Below are the code and all the weights of a small trained network. Each question names an input and a class and asks about switching units off, where a switched-off unit gives its printed mean instead of its output.

import numpy as np


def w(rows, s, z=0):
    codes = np.array(rows[::2]) - 128.0
    scale = np.full(codes.shape[1], s)
    scale[-1] = z or s
    return codes * scale


def f(y):
    return np.maximum(y, 0)


def log_softmax(a):
    a = a - a.max(-1, keepdims=True)
    return a - np.log(np.exp(a).sum(-1, keepdims=True))


def net(x, mask):
    res = np.array(x, float).reshape(1, 7) / 4 @ E
    y = f(res @ A[0][:, :-1].T + A[0][:, -1])
    res = res + np.where(mask, y, B[0][:, -1]) @ B[0][:, :-1]
    return log_softmax(res[-1] @ U[:, :-1].T + U[:, -1])


A, B = {}, {}
E = w([
[214,117,88,91,163,107,116,242,144],'x0',
[11,136,31,120,192,129,147,172,86],'x1',
[132,41,133,123,128,250,221,133,145],'x2',
[74,135,237,213,201,109,137,198,167],'x3',
[128,128,128,127,128,128,128,129,128],'x4',
[203,129,75,218,245,143,137,49,126],'x5',
[123,145,49,255,19,154,103,173,192],'x6',
],0.0062)
A[0] = w([
[188,110,195,136,90,131,127,104,143,68],'neuron 0',
[133,139,150,78,185,118,136,113,108,43],'neuron 1',
[182,123,106,113,139,125,147,203,145,64],'neuron 2',
[120,134,86,195,76,129,126,147,140,9],'neuron 3',
[69,126,175,59,39,139,131,187,125,39],'neuron 4',
[216,136,104,94,168,121,112,242,130,61],'neuron 5',
[82,126,141,148,114,155,139,85,115,80],'neuron 6',
[5,129,30,110,181,119,139,159,105,31],'neuron 7',
[150,134,38,52,66,137,123,60,114,38],'neuron 8',
[87,135,165,75,57,112,115,160,117,42],'neuron 9',
[126,115,166,21,188,143,152,98,116,81],'neuron 10',
[95,142,214,205,182,109,120,175,156,49],'neuron 11',
[179,125,95,178,200,170,160,87,121,25],'neuron 12',
[135,137,188,57,185,107,117,93,108,22],'neuron 13',
[95,119,209,182,168,144,129,189,138,43],'neuron 14',
[129,167,120,132,127,13,61,121,116,111],'neuron 15',
[135,135,71,227,40,152,128,164,156,50],'neuron 16',
[176,130,87,202,207,106,102,57,120,44],'neuron 17',
[88,120,113,131,159,160,149,132,122,82],'neuron 18',
[224,132,223,140,68,121,128,94,146,60],'neuron 19',
[140,70,145,115,130,250,201,149,148,56],'neuron 20',
[165,124,60,82,104,137,117,85,119,66],'neuron 21',
[69,136,171,148,101,158,132,48,116,56],'neuron 22',
[59,136,151,163,96,113,131,20,127,83],'neuron 23',
],0.016,0.013)
B[0] = w([
[179,150,132,123,136,116,63,126,120,188],'neuron 0',
[81,96,122,139,136,133,91,125,105,164],'neuron 1',
[165,72,129,131,136,163,137,122,161,175],'neuron 2',
[45,117,130,134,114,134,95,128,75,168],'neuron 3',
[109,147,128,130,148,70,132,114,254,225],'neuron 4',
[170,51,129,136,136,218,157,120,173,217],'neuron 5',
[160,95,124,121,129,157,139,138,145,173],'neuron 6',
[230,173,136,124,135,132,9,128,109,235],'neuron 7',
[170,113,139,142,139,48,215,134,67,217],'neuron 8',
[103,140,126,118,126,89,137,124,217,188],'neuron 9',
[56,78,120,155,128,119,75,137,97,223],'neuron 10',
[162,114,122,119,136,55,193,124,65,217],'neuron 11',
[106,148,134,121,126,83,121,130,230,193],'neuron 12',
[63,92,121,148,118,111,98,135,83,183],'neuron 13',
[160,111,121,140,115,55,186,121,91,194],'neuron 14',
[78,204,134,109,97,207,179,124,100,255],'neuron 15',
[35,58,129,144,148,118,66,132,80,241],'neuron 16',
[100,151,136,112,120,74,126,130,245,235],'neuron 17',
[146,176,131,131,131,129,100,128,116,163],'neuron 18',
[195,178,117,127,146,128,33,139,101,229],'neuron 19',
[79,222,131,100,90,193,184,122,92,230],'neuron 20',
[168,125,127,130,128,79,180,127,82,189],'neuron 21',
[160,69,132,125,132,189,150,126,140,200],'neuron 22',
[161,67,119,133,138,217,155,138,164,243],'neuron 23',
],0.031,0.0095)
U = w([
[27,82,95,179,129,97,70,143,58,104],'0',
[107,181,119,110,130,50,144,119,241,109],'1',
[197,132,109,145,135,24,230,132,35,95],'2',
[227,215,112,124,151,128,21,147,85,105],'3',
[187,49,104,139,135,232,177,134,150,107],'4',
[77,252,122,91,29,185,177,118,82,249],'5',
],0.0047,0.013)

Each question gives the input, the list of numbers given to net, and the class t.
The units are the neurons (one row each of A and B). Each row of codes is followed by its name. A weight is (code - 128) times the scale printed after its matrix; where a second scale follows, it is the last column's (A, B and U).
mask holds one flag per neuron, in row order. A switched-off neuron (its flag False) gives its mean, the last column of its row in B, instead of its output. The means were averaged over made-up inputs and are rounded, as every weight is.
A unit's drop is (log p(t) with every unit on - log p(t) with that unit switched off) / (log p(t) with every unit on - log p(t) with every unit switched off).
The circuit of an input: a set's keep is (log p(t) with only the set's units on - log p(t) with every unit switched off) / (log p(t) with every unit on - log p(t) with every unit switched off). Starting from the 12 units with the biggest drops (on a tie, the unit counted first), units are removed one at a time, each time the one whose removal leaves the highest keep (on an exact tie, the one counted first), for as long as the keep stays at least 0.8.
circuit, biggest first: the units of the circuit, biggest drop first
unit that matters most: the unit with the biggest drop
k most important neurons: the k neurons with the biggest drops, biggest first
drop of u: that unit's drop, to one decimal
input [-2,3,-7,-8,-5,-5,-6], class 2: circuit, biggest first : (neuron 8)
input [1,7,2,-6,3,7,4], class 1: 4 most important neurons : (neuron 17; neuron 12; neuron 19; neuron 0)
input [-3,-2,2,6,5,-4,-6], class 0: 3 most important neurons : (neuron 10; neuron 13; neuron 8)
input [0,3,-5,-2,8,4,-4], class 5: 2 most important neurons : (neuron 15; neuron 16)
input [2,7,5,7,-1,0,-1], class 2: 3 most important neurons : (neuron 14; neuron 11; neuron 19)
input [3,-2,7,-4,7,8,-4], class 1: 2 most important neurons : (neuron 12; neuron 17)
input [-4,7,4,-7,-6,3,-3], class 2: 2 most important neurons : (neuron 8; neuron 21)
input [-8,-3,2,-5,-3,8,5], class 1: 3 most important neurons : (neuron 17; neuron 12; neuron 5)
input [1,-1,-6,-2,4,5,-1], class 5: 2 most important neurons : (neuron 15; neuron 4)
input [6,8,6,6,4,7,1], class 3: 4 most important neurons : (neuron 7; neuron 4; neuron 18; neuron 9)
input [-2,8,0,-1,-6,7,1], class 3: 2 most important neurons : (neuron 7; neuron 4)
input [8,-2,-7,-3,-8,-3,-7], class 4: 3 most important neurons : (neuron 5; neuron 16; neuron 2)
input [-4,-8,8,-5,-1,-4,8], class 0: 3 most important neurons : (neuron 16; neuron 7; neuron 3)
input [-8,2,-3,5,-4,-4,-1], class 4: unit that matters most : neuron 23
input [-7,4,0,1,-4,8,7], class 1: 4 most important neurons : (neuron 17; neuron 12; neuron 10; neuron 13)
input [-7,-5,-5,4,8,1,6], class 4: drop of neuron 23 : 3.5
input [8,-5,-4,5,7,-3,8], class 0: drop of neuron 23 : 0.6
input [8,4,3,3,-1,-6,-1], class 4: drop of neuron 8 : 0.0
